Here is a tiny trained network, its code and every weight. The questions are about switching its units off for an input and a target symbol, where a switched-off unit gives its printed mean instead of its output.

import numpy as np


def w(rows, s, z=0):
    codes = np.array(rows[::2]) - 128.0
    scale = np.full(codes.shape[1], s)
    scale[-1] = z or s
    return codes * scale


def norm(h):
    return h / np.sqrt((h * h).mean(-1, keepdims=True) + 1e-5)


def f(y):
    return y / 2 * (1 + np.tanh(0.7978845608 * (y + 0.044715 * y**3)))


def softmax(a):
    e = np.exp(a - a.max(-1, keepdims=True))
    return e / e.sum(-1, keepdims=True)


def log_softmax(a):
    a = a - a.max(-1, keepdims=True)
    return a - np.log(np.exp(a).sum(-1, keepdims=True))


def net(x, mask):
    ids = ['αδεηθλξπφψω'.index(c) for c in x.split()]
    T = len(ids)
    res = E[ids] + P[:T]
    u = 0
    for l in range(3):
        q, k, v = (norm(res) @ M[l].T for M in (Q, K, V))
        z = softmax(np.where(np.tri(T) > 0, q @ k.T / 2**0.5, -1e9)) @ v
        res = res + np.where(mask[u], z, O[l][:, -1]) @ O[l][:, :-1]
        u += 1
        y = f(norm(res) @ A[l][:, :-1].T + A[l][:, -1])
        res = res + np.where(mask[u : u + 4], y, B[l][:, -1]) @ B[l][:, :-1]
        u += 4
    return log_softmax(norm(res)[-1] @ U[:, :-1].T + U[:, -1])


Q, K, V, O, A, B = {}, {}, {}, {}, {}, {}
E = w([
[135,158,157,156,152,129,99,101,54,207,177],'α',
[163,195,207,206,116,174,115,72,95,166,130],'δ',
[22,130,63,226,72,95,111,112,198,55,177],'ε',
[141,118,166,121,101,47,161,151,100,56,185],'η',
[67,165,183,188,114,122,116,123,70,195,76],'θ',
[130,88,75,99,166,158,36,64,118,144,112],'λ',
[80,180,72,113,122,108,114,185,77,230,145],'ξ',
[105,164,24,204,84,159,74,106,155,154,224],'π',
[139,198,148,249,93,160,136,132,93,225,126],'φ',
[223,204,69,69,187,76,80,100,117,129,61],'ψ',
[219,95,80,119,79,156,236,124,250,205,190],'ω',
],0.02)
P = w([
[241,128,101,250,201,89,124,158,178,71,160],'0',
[190,133,139,176,205,121,100,185,188,109,175],'1',
[178,128,124,152,194,120,133,133,177,110,166],'2',
[174,135,129,148,170,129,154,89,139,97,152],'3',
[150,133,115,125,157,107,109,117,174,135,155],'4',
[153,152,101,111,124,91,145,56,140,151,128],'5',
[175,128,102,102,93,114,122,96,123,129,95],'6',
[161,122,97,66,73,119,108,111,128,156,104],'7',
[163,138,112,30,55,138,90,93,151,163,114],'8',
[154,144,105,1,11,134,72,90,156,169,94],'9',
[168,137,136,44,89,164,121,98,170,152,129],'10',
],0.0083)
Q[0] = w([
[102,115,103,105,117,131,184,142,179,82,137],'L0H1',
[148,2,157,27,206,32,188,180,120,29,100],'L0H1',
],0.0073)
K[0] = w([
[138,93,124,206,153,61,136,159,171,99,153],'L0H1',
[192,152,189,147,254,12,233,212,82,65,118],'L0H1',
],0.0079)
V[0] = w([
[154,3,157,64,151,127,5,69,106,115,52],'L0H1',
[98,52,22,174,114,144,127,120,103,48,137],'L0H1',
],0.0043)
O[0] = w([
[146,194,1,111,92,77,105,72,186,169,73,3],'L0H1',
[115,31,151,32,146,127,88,155,156,183,133,210],'L0H1',
],0.0097,0.0054)
A[0] = w([
[148,139,130,133,60,69,97,115,106,115,254,133],'L0N1',
[152,122,143,165,89,60,197,199,128,102,140,167],'L0N2',
[54,127,140,182,163,193,81,139,153,119,111,173],'L0N3',
[200,108,152,70,214,126,85,117,122,108,96,254],'L0N4',
],0.0088,0.0026)
B[0] = w([
[121,51,177,75,114,163,122,184,108,67,135,255],'L0N1',
[14,215,145,7,179,91,96,187,133,101,138,135],'L0N2',
[144,85,42,135,52,103,152,2,143,82,62,205],'L0N3',
[75,233,53,135,128,141,222,139,127,187,30,184],'L0N4',
],0.0096,0.0089)
Q[1] = w([
[150,243,149,191,254,145,195,170,224,90,83],'L1H1',
[132,147,70,52,159,133,105,227,87,111,210],'L1H1',
],0.0089)
K[1] = w([
[159,189,209,189,198,43,180,149,153,107,142],'L1H1',
[132,115,59,89,98,135,100,166,96,2,198],'L1H1',
],0.008)
V[1] = w([
[72,223,62,115,132,199,151,116,3,211,189],'L1H1',
[188,155,104,170,206,7,136,152,94,71,169],'L1H1',
],0.0043)
O[1] = w([
[68,112,142,26,139,172,82,171,239,93,87,123],'L1H1',
[1,31,64,123,228,166,129,95,240,101,158,3],'L1H1',
],0.0094,0.0034)
A[1] = w([
[254,55,224,68,131,206,127,168,208,55,174,153],'L1N1',
[149,141,133,82,169,228,37,228,28,181,161,136],'L1N2',
[42,95,149,151,85,163,100,137,166,113,195,128],'L1N3',
[144,200,45,17,236,48,116,210,115,70,49,249],'L1N4',
],0.0055,0.0019)
B[1] = w([
[134,70,115,130,200,21,126,78,119,178,137,255],'L1N1',
[111,101,163,158,108,116,173,35,111,102,43,220],'L1N2',
[228,92,152,118,130,184,213,232,109,122,15,201],'L1N3',
[166,238,156,32,120,254,24,16,110,143,129,221],'L1N4',
],0.0086,0.0061)
Q[2] = w([
[154,174,121,42,93,124,157,123,135,124,127],'L2H1',
[110,132,38,74,250,120,117,175,206,65,246],'L2H1',
],0.012)
K[2] = w([
[119,153,77,82,156,153,127,133,167,154,91],'L2H1',
[65,179,103,253,254,168,170,139,155,176,145],'L2H1',
],0.0067)
V[2] = w([
[142,155,188,141,222,150,121,85,27,219,151],'L2H1',
[90,50,65,196,119,191,67,133,152,253,156],'L2H1',
],0.005)
O[2] = w([
[104,212,125,123,144,128,39,172,163,253,111,86],'L2H1',
[165,211,181,174,94,224,46,73,16,118,25,251],'L2H1',
],0.013,0.0019)
A[2] = w([
[134,112,97,67,112,126,144,106,95,109,133,147],'L2N1',
[157,62,86,69,103,185,141,149,128,158,188,253],'L2N2',
[212,126,19,102,149,128,55,91,148,162,104,153],'L2N3',
[163,35,89,104,78,134,130,113,111,2,137,124],'L2N4',
],0.012,0.0053)
B[2] = w([
[139,181,136,223,189,189,60,132,228,71,105,162],'L2N1',
[145,154,190,157,92,50,210,105,115,70,164,194],'L2N2',
[124,199,105,86,172,121,198,165,167,111,73,182],'L2N3',
[237,94,112,184,182,145,102,112,248,36,60,253],'L2N4',
],0.012,0.017)
U = w([
[137,51,148,105,199,113,79,144,144,183,113,47],'α',
[124,175,157,199,155,112,43,103,166,153,223,1],'δ',
[182,92,102,166,111,141,138,125,156,37,135,129],'ε',
[134,108,146,111,98,85,194,130,161,149,208,222],'η',
[47,127,119,177,127,60,96,116,140,101,121,54],'θ',
[145,186,64,106,130,141,137,149,149,148,118,228],'λ',
[93,120,204,65,129,141,69,160,145,66,196,158],'ξ',
[145,113,162,120,85,160,101,99,55,141,140,228],'π',
[121,135,153,170,113,190,160,255,139,119,151,13],'φ',
[121,99,125,118,119,152,108,141,143,124,166,66],'ψ',
[127,126,114,137,123,137,94,152,123,110,186,90],'ω',
],0.0091,0.0025)

Each question gives the input, a string of symbols that net reads in full, and the target symbol t.
The units are the heads (2 rows each of Q, K, V and O) and the neurons (one row each of A and B). Each row of codes is followed by its name. A weight is (code - 128) times the scale printed after its matrix; where a second scale follows, it is the last column's (O, A, B and U).
mask holds one flag per unit, layer by layer, with each layer's heads first. A switched-off unit (its flag False) gives its mean, the last column of its rows in O or B, instead of its output. The means were averaged over made-up inputs and are rounded, as every weight is.
A unit's drop is (log p(t) with every unit on - log p(t) with that unit switched off) / (log p(t) with every unit on - log p(t) with every unit switched off).
The circuit of an input: a set's keep is (log p(t) with only the set's units on - log p(t) with every unit switched off) / (log p(t) with every unit on - log p(t) with every unit switched off). Starting from the 12 units with the biggest drops (on a tie, the unit counted first), units are removed one at a time, each time the one whose removal leaves the highest keep (on an exact tie, the one counted first), for as long as the keep stays at least 0.8.
circuit, biggest first: the units of the circuit, biggest drop first
most important unit: the unit with the biggest drop
k most important neurons: the k neurons with the biggest drops, biggest first
top k neurons in layer l: the k neurons of layer l with the biggest drops, biggest first
drop when u is switched off: that unit's drop, to one decimal
input ψ π η ψ α, target η: 2 most important neurons : L1N4, L0N2
input π π η π θ, target π: circuit, biggest first : L2N4, L2N3
input ε π ψ π π δ π π ω, target η: top neuron in layer 2 : L2N4
input π ω δ π φ δ π α η θ, target η: 4 most important neurons : L0N1, L1N4, L2N4, L0N4
input π δ π λ φ ξ, target λ: circuit, biggest first : L0H1, L2N4
input ψ ψ θ θ, target θ: 3 most important neurons : L0N1, L2N4, L1N4
input ψ θ θ, target θ: top 2 neurons in layer 0 : L0N1, L0N3
input δ φ η δ, target η: circuit, biggest first : L2H1, L2N4
input π ψ η ε π ε ε η δ, target η: 4 most important neurons : L1N4, L0N1, L2N4, L0N2
input π π π η, target ξ: 2 most important neurons : L0N2, L2N4
input η δ δ π α, target π: 2 most important neurons : L2N4, L0N3
input θ ξ φ, target φ: 2 most important neurons : L2N4, L0N2
input ξ δ ξ δ α, target α: top 3 neurons in layer 2 : L2N2, L2N4, L2N3
input π φ π π π π ψ π ω, target η: most important unit : L2N4
input ξ φ ψ α, target α: top 3 neurons in layer 0 : L0N4, L0N1, L0N3
input θ φ θ φ, target φ: 3 most important neurons : L2N4, L0N2, L0N1
input ψ φ ξ δ, target δ: top 3 neurons in layer 1 : L1N2, L1N4, L1N3
input θ φ ε π φ ε ε δ λ φ, target λ: 3 most important neurons : L2N4, L2N3, L0N1
input φ ψ δ, target δ: 2 most important neurons : L2N4, L2N3
input π η ξ, target η: most important neuron : L1N4
input π δ π α ψ δ δ ξ, target π: top 2 neurons in layer 0 : L0N1, L0N3
input ψ π π ψ δ φ θ η φ, target η: drop when L1N1 is switched off : 0.0
input ψ φ ξ ψ φ λ, target λ: drop when L2N3 is switched off : 0.1
input ψ π π π π π θ, target π: drop when L2N4 is switched off : 0.5
input φ λ ω π ψ π π ψ φ, target π: drop when L2N4 is switched off : 0.5
input π ε λ η α ψ φ α, target η: top 2 neurons in layer 2 : L2N4, L2N2
input δ δ ψ π ω π π π α λ φ, target λ: most important neuron : L0N1
input ξ θ ψ ω ψ ξ, target ξ: top 2 neurons in layer 2 : L2N4, L2N3
